Below are the code and all the weights of a small trained network. Each question names an input and a class and asks about switching units off, where a switched-off unit gives its printed mean instead of its output.

import numpy as np


def w(rows, s, z=0):
    codes = np.array(rows[::2]) - 128.0
    scale = np.full(codes.shape[1], s)
    scale[-1] = z or s
    return codes * scale


def norm(h):
    return h / np.sqrt((h * h).mean(-1, keepdims=True) + 1e-5)


def f(y):
    return y / 2 * (1 + np.tanh(0.7978845608 * (y + 0.044715 * y**3)))


def log_softmax(a):
    a = a - a.max(-1, keepdims=True)
    return a - np.log(np.exp(a).sum(-1, keepdims=True))


def net(x, mask):
    res = np.array(x, float).reshape(1, 7) / 4 @ E
    u = 0
    for l in range(4):
        y = f(norm(res) @ A[l][:, :-1].T + A[l][:, -1])
        res = res + np.where(mask[u : u + 8], y, B[l][:, -1]) @ B[l][:, :-1]
        u += 8
    return log_softmax(norm(res)[-1] @ U[:, :-1].T + U[:, -1])


A, B = {}, {}
E = w([
[187,142,152,130,154,41,120,173,179,50,113],'x0',
[157,159,49,112,70,57,74,77,118,157,146],'x1',
[158,175,179,116,152,137,78,178,94,182,73],'x2',
[128,172,118,220,123,169,78,154,121,102,197],'x3',
[81,219,114,153,68,90,183,134,60,64,61],'x4',
[204,125,161,146,173,153,126,4,83,88,109],'x5',
[97,182,174,137,104,136,106,80,192,144,108],'x6',
],0.0037)
A[0] = w([
[127,218,190,105,125,155,76,113,183,172,86,39],'L0N0',
[75,122,126,151,121,161,151,93,81,206,146,96],'L0N1',
[144,89,152,135,106,155,95,107,212,139,137,82],'L0N2',
[110,159,100,220,165,145,82,146,122,126,140,5],'L0N3',
[181,130,129,92,171,122,96,214,2,159,124,57],'L0N4',
[167,106,163,136,112,138,122,73,93,95,124,100],'L0N5',
[127,168,109,199,156,155,75,145,113,107,172,7],'L0N6',
[167,126,158,168,128,57,115,144,183,83,115,47],'L0N7',
],0.0058,0.0024)
B[0] = w([
[76,61,83,174,124,120,128,73,199,61,116,251],'L0N0',
[173,188,110,47,135,175,102,168,163,60,121,226],'L0N1',
[89,120,122,131,128,83,98,145,50,92,144,178],'L0N2',
[169,63,172,122,37,126,164,139,132,118,109,150],'L0N3',
[57,89,103,181,117,136,102,45,250,76,98,252],'L0N4',
[137,174,117,161,136,105,188,159,168,185,158,192],'L0N5',
[179,76,179,72,2,128,156,115,155,110,129,171],'L0N6',
[157,150,77,54,135,218,123,161,123,82,125,218],'L0N7',
],0.0068,0.0017)
A[1] = w([
[85,122,131,122,104,92,87,255,154,158,119,102],'L1N0',
[135,66,126,16,134,98,185,91,143,175,21,3],'L1N1',
[64,128,210,126,169,168,199,146,128,87,159,142],'L1N2',
[86,110,133,60,177,70,176,82,135,156,76,134],'L1N3',
[170,163,60,116,91,73,100,97,116,176,125,95],'L1N4',
[176,130,115,126,149,132,87,180,136,94,87,100],'L1N5',
[104,71,66,93,121,128,218,99,122,71,215,104],'L1N6',
[124,94,220,139,159,189,197,171,133,130,95,24],'L1N7',
],0.0048,0.0035)
B[1] = w([
[157,173,101,145,123,126,255,87,158,176,128,212],'L1N0',
[190,17,239,182,7,213,156,134,143,53,145,170],'L1N1',
[161,137,31,181,101,82,17,219,101,155,68,249],'L1N2',
[153,134,138,187,32,149,114,163,132,106,169,236],'L1N3',
[151,120,104,143,114,105,33,206,138,151,60,182],'L1N4',
[136,101,141,50,140,136,200,113,157,93,100,152],'L1N5',
[82,158,128,211,100,175,65,76,241,91,86,225],'L1N6',
[245,121,81,165,129,105,4,169,103,157,103,161],'L1N7',
],0.0049,0.002)
A[2] = w([
[86,201,189,155,91,70,157,154,75,72,54,141],'L2N0',
[146,113,74,157,188,163,158,71,176,50,116,122],'L2N1',
[160,61,223,124,36,144,131,159,104,150,168,112],'L2N2',
[155,24,175,72,209,117,57,150,221,196,248,91],'L2N3',
[192,167,168,93,171,166,143,66,114,142,131,1],'L2N4',
[62,142,106,135,83,80,182,229,151,185,105,192],'L2N5',
[252,158,170,188,181,137,109,21,47,110,100,84],'L2N6',
[104,125,190,115,188,130,220,108,49,165,114,55],'L2N7',
],0.0038,0.0028)
B[2] = w([
[117,51,137,136,188,139,127,72,99,77,216,231],'L2N0',
[62,158,154,85,118,131,91,152,204,152,148,231],'L2N1',
[160,142,177,191,58,142,169,113,107,84,172,145],'L2N2',
[111,174,140,167,147,95,213,64,29,32,99,222],'L2N3',
[81,192,57,82,154,219,177,185,155,143,179,87],'L2N4',
[165,110,195,167,192,118,157,61,130,164,175,251],'L2N5',
[50,118,139,152,123,72,253,206,198,235,191,182],'L2N6',
[97,174,143,151,142,113,107,142,137,133,93,72],'L2N7',
],0.0057,0.0024)
A[3] = w([
[79,132,103,67,103,222,119,121,67,181,120,100],'L3N0',
[177,132,141,145,149,91,55,155,93,173,87,169],'L3N1',
[117,110,122,119,153,107,185,149,145,227,192,17],'L3N2',
[147,164,158,33,160,91,128,180,158,67,125,5],'L3N3',
[83,133,99,152,169,128,135,130,194,91,125,236],'L3N4',
[85,140,153,132,172,83,124,88,2,80,160,34],'L3N5',
[172,143,113,77,70,82,93,85,108,159,119,76],'L3N6',
[74,90,88,160,140,116,90,80,172,100,134,28],'L3N7',
],0.0068,0.0018)
B[3] = w([
[212,207,89,14,183,152,165,150,200,2,150,144],'L3N0',
[121,114,39,158,135,110,83,132,25,192,138,137],'L3N1',
[121,193,176,134,203,64,188,120,173,189,128,151],'L3N2',
[174,196,82,55,146,239,148,127,141,110,166,157],'L3N3',
[92,132,141,109,118,130,60,103,117,221,70,253],'L3N4',
[83,106,94,100,215,155,222,40,38,89,131,161],'L3N5',
[189,66,131,171,167,150,101,219,64,132,154,150],'L3N6',
[55,94,154,141,131,165,98,132,144,116,40,216],'L3N7',
],0.0065,0.0051)
U = w([
[218,54,217,175,15,143,193,142,145,49,220,135],'0',
[194,231,46,9,192,193,125,154,186,69,139,110],'1',
[86,100,135,161,129,122,93,110,160,147,82,184],'2',
[110,186,163,171,197,35,215,133,167,243,189,115],'3',
[85,90,93,133,212,123,199,53,19,61,147,111],'4',
[74,83,133,136,122,127,73,125,168,120,98,111],'5',
[206,88,66,184,158,95,46,219,36,183,145,111],'6',
[100,152,214,38,109,62,85,209,67,123,110,2],'7',
],0.011,0.0088)

Each question gives the input, the list of numbers given to net, and the class t.
The units are the neurons (one row each of A and B). Each row of codes is followed by its name. A weight is (code - 128) times the scale printed after its matrix; where a second scale follows, it is the last column's (A, B and U).
mask holds one flag per neuron, layer by layer. A switched-off neuron (its flag False) gives its mean, the last column of its row in B, instead of its output. The means were averaged over made-up inputs and are rounded, as every weight is.
A unit's drop is (log p(t) with every unit on - log p(t) with that unit switched off) / (log p(t) with every unit on - log p(t) with every unit switched off).
The circuit of an input: a set's keep is (log p(t) with only the set's units on - log p(t) with every unit switched off) / (log p(t) with every unit on - log p(t) with every unit switched off). Starting from the 12 units with the biggest drops (on a tie, the unit counted first), units are removed one at a time, each time the one whose removal leaves the highest keep (on an exact tie, the one counted first), for as long as the keep stays at least 0.8.
units of the circuit, in order: the units of the circuit, biggest drop first
most important unit: the unit with the biggest drop
top k neurons: the k neurons with the biggest drops, biggest first
top k neurons in layer l: the k neurons of layer l with the biggest drops, biggest first
input [-7,-4,3,5,7,8,-2], class 3: units of the circuit, in order : (L2N6; L0N5)
input [-4,1,-7,0,-1,-8,-4], class 3: units of the circuit, in order : (L3N2; L2N5)
input [-5,5,4,-6,2,5,-8], class 5: units of the circuit, in order : (L0N4; L2N3)
input [1,6,2,-2,5,7,2], class 3: units of the circuit, in order : (L2N6)
input [-8,-2,6,-4,-5,8,1], class 1: top 2 neurons : (L3N0; L0N1)
input [0,-7,-3,-6,-5,-5,4], class 6: top 2 neurons : (L1N2; L1N7)
input [8,1,-3,-6,1,-1,-6], class 1: top 2 neurons : (L0N7; L3N3)
input [-8,-7,-8,-2,-5,-1,3], class 1: units of the circuit, in order : (L3N0; L0N1)
input [-7,2,3,-4,3,7,7], class 1: top 4 neurons : (L0N1; L3N0; L0N4; L2N5)
input [4,6,-1,1,-8,0,2], class 4: top 2 neurons : (L2N3; L3N5)
input [0,-4,-8,-7,0,2,-6], class 2: top 2 neurons : (L1N6; L0N6)
input [-3,6,8,8,-3,-5,-2], class 0: units of the circuit, in order : (L0N6; L0N3)
input [-6,-8,4,7,-1,-7,2], class 6: top 4 neurons in layer 1 : (L1N2; L1N7; L1N1; L1N3)
input [6,5,0,0,1,-7,0], class 3: most important unit : L1N0
input [0,8,-3,-5,3,6,7], class 6: units of the circuit, in order : (L3N6; L0N4)
input [-2,-2,3,-2,-7,1,-7], class 4: top 2 neurons : (L2N3; L0N0)
input [-2,-1,2,-6,5,8,-3], class 3: top 3 neurons : (L2N6; L0N6; L0N5)
input [-5,2,1,4,-4,6,-7], class 5: top 2 neurons in layer 1 : (L1N6; L1N0)
input [-3,3,6,-2,4,8,-8], class 3: top 3 neurons : (L2N6; L0N0; L0N5)
input [1,0,5,8,-6,0,-3], class 0: units of the circuit, in order : (L0N6)
input [-8,3,-7,2,-8,8,-8], class 1: units of the circuit, in order : (L0N1; L3N0; L2N5)
input [7,-4,-6,4,3,2,6], class 1: top 2 neurons : (L0N7; L3N3)
input [-6,4,-8,-3,-1,-2,-8], class 2: top 3 neurons : (L1N6; L0N7; L3N7)
input [-1,-8,-4,2,-3,5,6], class 6: top 2 neurons : (L1N2; L0N4)
input [-6,8,3,-8,-2,-4,8], class 0: top 2 neurons : (L1N1; L0N4)
